Here is a tiny trained network, its code and every weight. The questions are about switching its units off for an input and a class, where a switched-off unit gives its printed mean instead of its output.

import numpy as np


def w(rows, s, z=0):
    codes = np.array(rows[::2]) - 128.0
    scale = np.full(codes.shape[1], s)
    scale[-1] = z or s
    return codes * scale


def f(y):
    return y / 2 * (1 + np.tanh(0.7978845608 * (y + 0.044715 * y**3)))


def log_softmax(a):
    a = a - a.max(-1, keepdims=True)
    return a - np.log(np.exp(a).sum(-1, keepdims=True))


def net(x, mask):
    res = np.array(x, float).reshape(1, 8) / 4 @ E
    y = f(res @ A[0][:, :-1].T + A[0][:, -1])
    res = res + np.where(mask, y, B[0][:, -1]) @ B[0][:, :-1]
    return log_softmax(res[-1] @ U[:, :-1].T + U[:, -1])


A, B = {}, {}
E = w([
[54,121,87,194,58,151,148,209,193,161,74,134],'x0',
[179,118,254,138,70,121,62,193,46,129,117,143],'x1',
[164,58,100,138,175,181,67,112,54,118,202,157],'x2',
[138,100,153,88,11,145,205,130,166,43,138,101],'x3',
[103,207,121,158,97,98,128,105,132,148,60,254],'x4',
[46,37,64,161,127,174,230,123,52,158,175,169],'x5',
[150,146,57,150,52,144,110,108,140,148,131,47],'x6',
[136,125,178,186,165,143,181,140,139,108,185,157],'x7',
],0.0085)
A[0] = w([
[52,130,61,171,78,134,134,162,100,193,24,190,159],'neuron 0',
[160,140,61,78,106,107,132,126,149,108,185,119,255],'neuron 1',
[139,183,111,81,171,67,61,102,108,149,100,135,143],'neuron 2',
[116,20,142,75,143,161,118,72,91,138,178,94,162],'neuron 3',
[139,154,122,138,205,90,124,99,119,139,137,139,104],'neuron 4',
[175,108,254,103,111,120,109,207,84,89,113,137,154],'neuron 5',
[187,146,103,193,79,184,90,177,127,102,147,96,165],'neuron 6',
],0.0092,0.0056)
B[0] = w([
[91,146,45,140,63,104,142,210,131,133,75,109,245],'neuron 0',
[76,172,110,155,124,166,140,181,147,117,149,181,208],'neuron 1',
[97,125,162,57,178,215,116,57,93,128,152,200,193],'neuron 2',
[135,76,128,169,173,155,67,187,50,97,189,149,234],'neuron 3',
[179,166,69,128,163,60,146,98,98,148,80,136,174],'neuron 4',
[13,129,135,149,80,2,109,123,107,157,55,123,251],'neuron 5',
[141,51,80,134,106,147,58,182,113,46,135,79,187],'neuron 6',
],0.013,0.012)
U = w([
[59,177,48,167,13,86,139,225,213,159,68,50,192],'0',
[182,212,182,44,96,195,154,74,223,143,189,58,19],'1',
[193,160,117,60,197,231,198,64,126,143,151,171,151],'2',
[199,148,208,106,95,144,19,28,180,254,128,136,3],'3',
[17,163,205,124,107,126,107,128,103,171,137,162,150],'4',
[185,120,83,151,167,197,28,218,93,101,230,83,143],'5',
],0.0073,0.0047)

Each question gives the input, the list of numbers given to net, and the class t.
The units are the neurons (one row each of A and B). Each row of codes is followed by its name. A weight is (code - 128) times the scale printed after its matrix; where a second scale follows, it is the last column's (A, B and U).
mask holds one flag per neuron, in row order. A switched-off neuron (its flag False) gives its mean, the last column of its row in B, instead of its output. The means were averaged over made-up inputs and are rounded, as every weight is.
A unit's drop is (log p(t) with every unit on - log p(t) with that unit switched off) / (log p(t) with every unit on - log p(t) with every unit switched off).
The circuit of an input: a set's keep is (log p(t) with only the set's units on - log p(t) with every unit switched off) / (log p(t) with every unit on - log p(t) with every unit switched off). Starting from all 7 units, units are removed one at a time, each time the one whose removal leaves the highest keep (on an exact tie, the one counted first), for as long as the keep stays at least 0.8.
units of the circuit, in order: the units of the circuit, biggest drop first
unit that matters most: the unit with the biggest drop
k most important neurons: the k neurons with the biggest drops, biggest first
drop of u: that unit's drop, to one decimal
input [-1,2,-5,-4,6,7,-8,6], class 0: unit that matters most : neuron 0
input [6,7,7,1,0,4,-4,7], class 0: units of the circuit, in order : (neuron 5; neuron 2)
input [0,3,-4,7,-6,5,3,-6], class 5: units of the circuit, in order : (neuron 3; neuron 0)
input [-4,-4,-1,-3,2,2,2,7], class 2: 2 most important neurons : (neuron 5; neuron 0)
input [-4,6,1,-3,-7,-4,2,-6], class 4: units of the circuit, in order : (neuron 5; neuron 2)
input [-3,-6,-2,-8,2,2,4,-1], class 2: units of the circuit, in order : (neuron 2; neuron 5)
input [-8,2,-6,-4,-3,-3,3,-6], class 3: 2 most important neurons : (neuron 0; neuron 3)
input [-7,7,5,7,8,7,8,3], class 5: 3 most important neurons : (neuron 3; neuron 6; neuron 0)
input [7,-7,3,-1,-6,7,8,3], class 5: 3 most important neurons : (neuron 3; neuron 5; neuron 6)
input [0,3,8,3,8,-8,6,-2], class 4: 3 most important neurons : (neuron 2; neuron 3; neuron 5)
input [-6,6,-4,6,0,-5,1,-7], class 4: 2 most important neurons : (neuron 2; neuron 0)
input [8,0,5,1,-3,-1,7,5], class 5: 2 most important neurons : (neuron 5; neuron 6)
input [-2,7,6,-1,2,-4,1,8], class 4: 2 most important neurons : (neuron 5; neuron 0)
input [-3,6,-8,-1,1,-3,-1,-5], class 4: units of the circuit, in order : (neuron 2)
input [3,-3,-5,-5,-2,-8,4,-3], class 2: 2 most important neurons : (neuron 2; neuron 5)
input [-5,6,1,2,1,5,6,0], class 5: 2 most important neurons : (neuron 3; neuron 0)
input [2,-5,-6,4,-7,8,-8,0], class 5: 2 most important neurons : (neuron 5; neuron 3)
input [0,0,-3,-4,7,-6,-1,7], class 3: drop of neuron 2 : 0.1
input [-4,1,-4,-6,1,-4,8,1], class 2: drop of neuron 5 : 0.2
input [-3,0,6,-8,-1,-4,-8,-6], class 2: unit that matters most : neuron 2
input [-5,-1,7,-6,1,-4,-7,-5], class 2: drop of neuron 2 : 0.3
